Below are the code and all the weights of a small trained network. Each question names an input and a target symbol and asks about switching units off, where a switched-off unit gives its printed mean instead of its output.

import numpy as np


def w(rows, s, z=0):
    codes = np.array(rows[::2]) - 128.0
    scale = np.full(codes.shape[1], s)
    scale[-1] = z or s
    return codes * scale


def norm(h):
    return h / np.sqrt((h * h).mean(-1, keepdims=True) + 1e-5)


def f(y):
    return np.maximum(y, 0)


def softmax(a):
    e = np.exp(a - a.max(-1, keepdims=True))
    return e / e.sum(-1, keepdims=True)


def log_softmax(a):
    a = a - a.max(-1, keepdims=True)
    return a - np.log(np.exp(a).sum(-1, keepdims=True))


def net(x, mask):
    ids = ['ΓΘΛΞΠΣΨαδεζημτω'.index(c) for c in x.split()]
    T = len(ids)
    res = E[ids] + P[:T]
    u = 0
    for l in range(3):
        r = norm(res)
        for j in range(2):
            rows = slice(4 * j, 4 * j + 4)
            q, k, v = (r @ M[l][rows].T for M in (Q, K, V))
            z = softmax(np.where(np.tri(T) > 0, q @ k.T / 4**0.5, -1e9)) @ v
            o = O[l][rows]
            res = res + np.where(mask[u + j], z, o[:, -1]) @ o[:, :-1]
        u += 2
        y = f(norm(res) @ A[l][:, :-1].T + A[l][:, -1])
        res = res + np.where(mask[u : u + 4], y, B[l][:, -1]) @ B[l][:, :-1]
        u += 4
    return log_softmax(norm(res)[-1] @ U[:, :-1].T + U[:, -1])


Q, K, V, O, A, B = {}, {}, {}, {}, {}, {}
E = w([
[128,121,248,137,115],'Γ',
[157,151,103,114,135],'Θ',
[167,135,73,114,156],'Λ',
[153,162,115,117,132],'Ξ',
[163,156,67,122,142],'Π',
[168,140,84,121,155],'Σ',
[192,119,122,11,199],'Ψ',
[226,79,96,138,77],'α',
[204,75,180,170,155],'δ',
[103,158,229,50,218],'ε',
[174,102,132,105,166],'ζ',
[178,107,107,113,167],'η',
[95,105,49,171,158],'μ',
[181,116,91,124,177],'τ',
[63,142,146,114,169],'ω',
],0.016)
P = w([
[133,103,145,104,122],'0',
[187,191,149,235,221],'1',
[112,22,138,123,147],'2',
[152,200,136,224,194],'3',
[103,40,131,118,135],'4',
[146,192,149,225,187],'5',
[100,43,131,117,132],'6',
[126,188,168,236,176],'7',
[98,48,127,113,127],'8',
[117,188,175,251,164],'9',
[101,50,120,109,129],'10',
[149,210,140,238,170],'11',
],0.017)
Q[0] = w([
[155,159,101,159,113],'L0H0',
[106,146,154,114,71],'L0H0',
[128,148,134,98,120],'L0H0',
[69,117,114,120,122],'L0H0',
[116,137,99,174,78],'L0H1',
[164,126,83,99,111],'L0H1',
[63,167,99,149,175],'L0H1',
[160,251,194,98,152],'L0H1',
],0.015)
K[0] = w([
[131,162,87,118,101],'L0H0',
[137,113,102,105,60],'L0H0',
[155,126,104,97,134],'L0H0',
[19,96,82,143,124],'L0H0',
[112,134,81,76,60],'L0H1',
[194,133,121,149,118],'L0H1',
[96,188,100,102,219],'L0H1',
[150,202,122,4,169],'L0H1',
],0.012)
V[0] = w([
[181,110,160,159,133],'L0H0',
[155,184,130,192,144],'L0H0',
[219,247,243,1,50],'L0H0',
[84,29,164,126,146],'L0H0',
[136,132,180,109,198],'L0H1',
[128,117,119,178,110],'L0H1',
[124,156,93,119,170],'L0H1',
[120,163,195,155,51],'L0H1',
],0.0092)
O[0] = w([
[105,132,64,169,111,204],'L0H0',
[108,113,147,167,151,211],'L0H0',
[128,245,102,102,74,41],'L0H0',
[96,97,150,120,66,121],'L0H0',
[86,135,124,153,143,232],'L0H1',
[140,102,138,148,97,103],'L0H1',
[131,124,107,134,168,160],'L0H1',
[157,148,119,152,87,3],'L0H1',
],0.011,0.0057)
A[0] = w([
[189,108,23,143,133,157],'L0N0',
[109,210,165,105,253,40],'L0N1',
[207,254,220,191,166,216],'L0N2',
[138,228,95,150,186,2],'L0N3',
],0.0089,0.0034)
B[0] = w([
[124,78,229,90,118,186],'L0N0',
[191,63,182,171,63,234],'L0N1',
[26,53,2,212,213,254],'L0N2',
[102,71,143,187,76,193],'L0N3',
],0.0096,0.0078)
Q[1] = w([
[222,165,166,85,61],'L1H0',
[113,186,74,226,124],'L1H0',
[63,140,103,61,195],'L1H0',
[114,221,5,241,105],'L1H0',
[140,156,101,167,36],'L1H1',
[211,157,70,243,200],'L1H1',
[99,84,40,78,101],'L1H1',
[99,139,96,128,141],'L1H1',
],0.014)
K[1] = w([
[143,57,87,94,108],'L1H0',
[224,221,97,106,94],'L1H0',
[49,130,182,106,172],'L1H0',
[174,189,112,77,132],'L1H0',
[177,122,98,129,95],'L1H1',
[181,254,112,91,75],'L1H1',
[98,53,45,221,160],'L1H1',
[122,154,133,145,135],'L1H1',
],0.014)
V[1] = w([
[123,149,136,136,154],'L1H0',
[225,146,10,109,82],'L1H0',
[86,189,121,135,103],'L1H0',
[136,186,178,129,121],'L1H0',
[124,121,149,98,140],'L1H1',
[117,103,96,173,190],'L1H1',
[95,99,180,125,109],'L1H1',
[91,106,104,134,79],'L1H1',
],0.012)
O[1] = w([
[106,113,145,149,110,134],'L1H0',
[255,89,224,141,176,1],'L1H0',
[83,75,162,126,121,46],'L1H0',
[78,51,153,69,114,9],'L1H0',
[103,166,83,149,81,150],'L1H1',
[155,84,115,71,160,239],'L1H1',
[79,158,98,129,147,169],'L1H1',
[162,142,172,146,196,144],'L1H1',
],0.0099,0.005)
A[1] = w([
[201,34,104,32,82,87],'L1N0',
[85,111,204,7,158,181],'L1N1',
[70,96,146,175,126,2],'L1N2',
[106,16,117,146,139,119],'L1N3',
],0.013,0.0067)
B[1] = w([
[209,86,215,97,178,176],'L1N0',
[23,167,80,155,158,168],'L1N1',
[254,81,148,70,148,153],'L1N2',
[44,39,127,235,59,252],'L1N3',
],0.016,0.013)
Q[2] = w([
[197,150,102,199,182],'L2H0',
[116,95,157,46,127],'L2H0',
[130,191,115,170,254],'L2H0',
[185,117,110,144,150],'L2H0',
[92,124,122,135,154],'L2H1',
[122,154,98,104,165],'L2H1',
[131,97,133,39,135],'L2H1',
[121,176,173,173,148],'L2H1',
],0.02)
K[2] = w([
[191,197,118,94,144],'L2H0',
[76,57,167,117,179],'L2H0',
[145,207,100,126,227],'L2H0',
[152,150,145,74,129],'L2H0',
[80,131,110,144,150],'L2H1',
[154,121,98,128,143],'L2H1',
[133,79,78,37,159],'L2H1',
[140,248,157,198,112],'L2H1',
],0.018)
V[2] = w([
[65,99,227,108,190],'L2H0',
[78,179,55,164,143],'L2H0',
[100,138,186,157,95],'L2H0',
[192,95,58,159,90],'L2H0',
[173,154,80,120,47],'L2H1',
[130,117,96,109,248],'L2H1',
[194,192,142,133,176],'L2H1',
[129,107,77,245,115],'L2H1',
],0.017)
O[2] = w([
[119,140,105,10,102,160],'L2H0',
[205,129,51,191,102,128],'L2H0',
[149,227,171,87,71,127],'L2H0',
[167,129,148,209,211,132],'L2H0',
[51,91,162,127,97,67],'L2H1',
[176,218,121,185,123,156],'L2H1',
[99,138,97,225,71,64],'L2H1',
[107,198,163,34,62,249],'L2H1',
],0.014,0.022)
A[2] = w([
[174,157,29,138,202,86],'L2N0',
[58,97,249,123,108,107],'L2N1',
[165,148,143,125,64,19],'L2N2',
[93,99,143,191,175,253],'L2N3',
],0.016,0.0038)
B[2] = w([
[168,101,143,10,152,194],'L2N0',
[214,139,63,176,118,250],'L2N1',
[236,21,124,148,17,138],'L2N2',
[83,140,155,21,116,193],'L2N3',
],0.014,0.011)
U = w([
[100,7,107,109,122,50],'Γ',
[195,87,223,104,119,116],'Θ',
[64,212,95,83,149,158],'Λ',
[97,88,167,167,107,226],'Ξ',
[67,109,176,112,203,139],'Π',
[131,145,127,172,170,250],'Σ',
[96,155,204,64,9,92],'Ψ',
[154,212,191,127,121,214],'α',
[74,149,160,156,81,244],'δ',
[45,104,42,112,108,100],'ε',
[190,108,117,147,44,135],'ζ',
[154,160,55,157,147,179],'η',
[181,170,96,29,205,1],'μ',
[139,94,53,145,192,101],'τ',
[170,203,68,115,101,100],'ω',
],0.014,0.0053)

Each question gives the input, a string of symbols that net reads in full, and the target symbol t.
The units are the heads (4 rows each of Q, K, V and O) and the neurons (one row each of A and B). Each row of codes is followed by its name. A weight is (code - 128) times the scale printed after its matrix; where a second scale follows, it is the last column's (O, A, B and U).
mask holds one flag per unit, layer by layer, with each layer's heads first. A switched-off unit (its flag False) gives its mean, the last column of its rows in O or B, instead of its output. The means were averaged over made-up inputs and are rounded, as every weight is.
A unit's drop is (log p(t) with every unit on - log p(t) with that unit switched off) / (log p(t) with every unit on - log p(t) with every unit switched off).
most important unit: the unit with the biggest drop
top k neurons: the k neurons with the biggest drops, biggest first
k most important neurons of layer l: the k neurons of layer l with the biggest drops, biggest first
heads that matter: for each layer, one digit per head in row order, 1 if its drop is at least 0.15 and else 0, layers parted by /
input μ α μ Π α τ ω ζ Ψ Ψ Σ Π, target μ: most important unit : L2N0
input μ τ η τ Γ τ Ψ η δ α, target μ: top 2 neurons : L0N1; L2N0
input Ψ Ξ Π, target μ: heads that matter : 00 / 01 / 00
input ω α ω τ Π δ ω μ Λ Π Ψ ζ, target ω: 2 most important neurons of layer 2 : L2N0; L2N1
input ζ Λ Ψ Γ μ μ, target ζ: top 3 neurons : L0N2; L0N1; L1N1
input Ψ μ α μ δ α Λ α η, target Θ: heads that matter : 01 / 01 / 10
input τ Ψ Π Γ Π Σ α Π ω Λ ε δ, target τ: heads that matter : 10 / 10 / 10
input τ Ψ α Σ α Ψ, target τ: top 4 neurons : L1N3; L0N2; L1N0; L0N0
input Π Λ α η Γ ε Γ η ε, target Λ: top 2 neurons : L1N1; L1N3
input τ Ψ Π Λ Λ α Σ α ζ ε, target τ: heads that matter : 10 / 11 / 10
input η Π Γ α Π Π, target η: top 2 neurons : L1N3; L0N2
input Ψ ε Θ, target Λ: 2 most important neurons of layer 0 : L0N1; L0N2
input Ψ Ψ α ω, target Ψ: 2 most important neurons of layer 1 : L1N3; L1N0
input Π Σ τ μ ω Ψ Π ω, target Π: top 3 neurons : L1N3; L0N0; L2N3
input Π μ Ξ α, target Π: heads that matter : 11 / 10 / 10
input α Π μ μ Λ Ξ ζ Λ ε τ, target α: most important unit : L0H0
input ε ω Θ μ α ε, target ε: top 2 neurons : L0N2; L1N0
input ε δ Π α Π Π Θ τ Ψ Θ δ, target ζ: top 3 neurons : L0N2; L1N3; L2N1
input ω α Γ τ Θ δ δ, target ζ: heads that matter : 00 / 00 / 10
input η Π ζ Γ Π μ τ η μ τ Ψ ω, target η: top 3 neurons : L1N0; L0N2; L1N3
input Λ Ξ Θ ω Λ Γ ω, target ε: top neuron : L1N1
input Π Σ Ψ ζ Λ Ξ, target Π: top 2 neurons : L1N3; L2N3
input ω ω Ψ Ψ μ Ψ, target ω: top 2 neurons : L0N1; L0N2
input τ Λ ε ε Ξ Ξ Ξ Γ τ Ψ Ψ η, target τ: top 2 neurons : L0N2; L1N3
input ζ Ψ Π ζ, target ζ: top 2 neurons : L0N1; L0N2
input Ψ Ψ α ω Π Π Ψ η Π α η, target Θ: heads that matter : 01 / 01 / 00
input Γ Γ Γ Ψ α Θ Γ Θ δ Π, target Γ: heads that matter : 11 / 10 / 01
input Ψ ε α α, target Ψ: top 2 neurons : L1N3; L0N2
input τ Ψ Λ Σ Λ, target μ: most important unit : L1H1
input τ Ψ Ξ, target μ: heads that matter : 00 / 11 / 10
